Below is a small trained network, with its code and all its weights. Each question gives an input and a class and asks what happens when units are switched off, that is, made to give their printed mean instead of their output.

import numpy as np


def w(rows, s, z=0):
    codes = np.array(rows[::2]) - 128.0
    scale = np.full(codes.shape[1], s)
    scale[-1] = z or s
    return codes * scale


def norm(h):
    return h / np.sqrt((h * h).mean(-1, keepdims=True) + 1e-5)


def f(y):
    return np.maximum(y, 0)


def log_softmax(a):
    a = a - a.max(-1, keepdims=True)
    return a - np.log(np.exp(a).sum(-1, keepdims=True))


def net(x, mask):
    res = np.array(x, float).reshape(1, 7) / 4 @ E
    u = 0
    for l in range(2):
        y = f(norm(res) @ A[l][:, :-1].T + A[l][:, -1])
        res = res + np.where(mask[u : u + 8], y, B[l][:, -1]) @ B[l][:, :-1]
        u += 8
    return log_softmax(norm(res)[-1] @ U[:, :-1].T + U[:, -1])


A, B = {}, {}
E = w([
[128,138,129,126,133,130],'x0',
[130,130,129,129,125,128],'x1',
[196,104,59,41,40,107],'x2',
[75,153,77,146,214,7],'x3',
[62,196,54,200,79,254],'x4',
[129,139,131,126,128,131],'x5',
[132,133,130,129,127,125],'x6',
],0.00095)
A[0] = w([
[165,134,127,166,90,209,103],'0.n0',
[118,89,234,133,196,109,117],'0.n1',
[151,81,253,93,106,172,120],'0.n2',
[107,171,129,196,145,132,253],'0.n3',
[104,170,58,50,66,109,91],'0.n4',
[129,156,102,184,85,211,50],'0.n5',
[113,136,95,55,103,92,182],'0.n6',
[70,186,50,142,115,134,48],'0.n7',
],0.003,0.0013)
B[0] = w([
[111,64,109,54,199,180,216],'0.n0',
[129,125,2,186,191,178,243],'0.n1',
[164,186,125,250,43,79,246],'0.n2',
[130,72,180,86,87,83,249],'0.n3',
[219,77,25,190,157,147,200],'0.n4',
[127,140,125,60,224,117,220],'0.n5',
[196,11,193,132,115,115,203],'0.n6',
[101,187,186,217,54,117,199],'0.n7',
],0.0024,0.002)
A[1] = w([
[110,165,74,247,88,143,255],'1.n0',
[125,122,254,83,195,157,205],'1.n1',
[202,100,175,82,81,66,83],'1.n2',
[162,73,109,25,84,123,237],'1.n3',
[32,181,188,161,157,67,56],'1.n4',
[172,200,133,212,143,117,195],'1.n5',
[130,82,111,113,223,80,121],'1.n6',
[46,126,189,148,122,152,96],'1.n7',
],0.0033,0.00087)
B[1] = w([
[212,76,149,133,125,83,254],'1.n0',
[123,2,185,165,147,155,178],'1.n1',
[88,185,214,153,86,119,203],'1.n2',
[60,235,160,91,158,130,217],'1.n3',
[49,231,54,145,116,159,200],'1.n4',
[173,58,38,133,50,128,214],'1.n5',
[118,121,94,61,168,165,217],'1.n6',
[100,168,198,154,82,86,176],'1.n7',
],0.003,0.0026)
U = w([
[244,38,57,215,75,91,250],'0',
[52,50,246,181,162,230,74],'1',
[60,93,27,132,254,89,94],'2',
[17,234,93,240,62,83,94],'3',
[173,210,249,105,11,98,78],'4',
[147,199,45,27,112,242,106],'5',
[129,188,143,17,165,20,109],'6',
],0.008,0.0022)

Each question gives the input, the list of numbers given to net, and the class t.
The units are the neurons (one row each of A and B). Each row of codes is followed by its name. A weight is (code - 128) times the scale printed after its matrix; where a second scale follows, it is the last column's (A, B and U).
mask holds one flag per neuron, layer by layer. A switched-off neuron (its flag False) gives its mean, the last column of its row in B, instead of its output. The means were averaged over made-up inputs and are rounded, as every weight is.
A unit's drop is (log p(t) with every unit on - log p(t) with that unit switched off) / (log p(t) with every unit on - log p(t) with every unit switched off).
The circuit of an input: a set's keep is (log p(t) with only the set's units on - log p(t) with every unit switched off) / (log p(t) with every unit on - log p(t) with every unit switched off). Starting from the 12 units with the biggest drops (on a tie, the unit counted first), units are removed one at a time, each time the one whose removal leaves the highest keep (on an exact tie, the one counted first), for as long as the keep stays at least 0.8.
circuit, biggest first: the units of the circuit, biggest drop first
most important unit: the unit with the biggest drop
top k neurons: the k neurons with the biggest drops, biggest first
k most important neurons of layer l: the k neurons of layer l with the biggest drops, biggest first
input [-2,1,0,-2,7,7,7], class 1: most important unit -> 0.n0
input [7,-5,4,4,-2,-2,0], class 6: circuit, biggest first -> (0.n1, 1.n3)
input [0,5,8,-8,0,-2,-8], class 4: circuit, biggest first -> (0.n1, 1.n2)
input [-7,-2,2,-4,-2,8,7], class 4: 2 most important neurons of layer 0 -> (0.n1, 0.n7)
input [-4,-6,1,7,4,6,-4], class 0: 2 most important neurons of layer 0 -> (0.n4, 0.n5)
input [5,5,6,-2,-1,-6,-1], class 4: 2 most important neurons of layer 1 -> (1.n3, 1.n2)
input [7,1,1,5,8,-6,-4], class 0: 4 most important neurons of layer 1 -> (1.n0, 1.n3, 1.n5, 1.n2)
input [-6,4,-8,0,-6,-2,3], class 0: top 2 neurons -> (0.n1, 1.n5)
input [5,-5,-5,4,-8,-6,7], class 2: circuit, biggest first -> (0.n1, 1.n6)
input [-3,-5,-1,0,6,8,-7], class 1: 3 most important neurons of layer 0 -> (0.n2, 0.n0, 0.n5)
input [5,1,3,7,3,-6,-6], class 0: top 2 neurons -> (0.n7, 0.n4)
input [6,1,-8,0,-6,-1,4], class 0: 4 most important neurons of layer 0 -> (0.n1, 0.n5, 0.n0, 0.n2)
input [-1,6,-3,-4,-7,7,-6], class 0: circuit, biggest first -> (0.n1, 0.n2)
input [-8,7,-4,-2,5,5,-6], class 1: most important unit -> 1.n1
input [-7,7,3,-6,2,2,-4], class 5: circuit, biggest first -> (0.n0, 1.n3)
input [6,-7,7,0,0,0,6], class 4: top 2 neurons -> (0.n1, 1.n3)
input [-4,1,0,-4,8,8,-5], class 1: circuit, biggest first -> (0.n1, 0.n0, 1.n4, 1.n5)
input [-5,3,-4,-4,-7,6,6], class 0: top 2 neurons -> (0.n1, 0.n2)
input [1,6,0,-4,4,6,-8], class 1: 3 most important neurons of layer 0 -> (0.n1, 0.n4, 0.n5)
input [-2,5,2,-4,-6,-3,-2], class 4: circuit, biggest first -> (1.n2)
input [-3,4,1,0,-5,5,-1], class 4: top 2 neurons -> (1.n2, 0.n4)
input [-8,7,7,-5,0,6,-6], class 4: 3 most important neurons of layer 0 -> (0.n1, 0.n6, 0.n2)
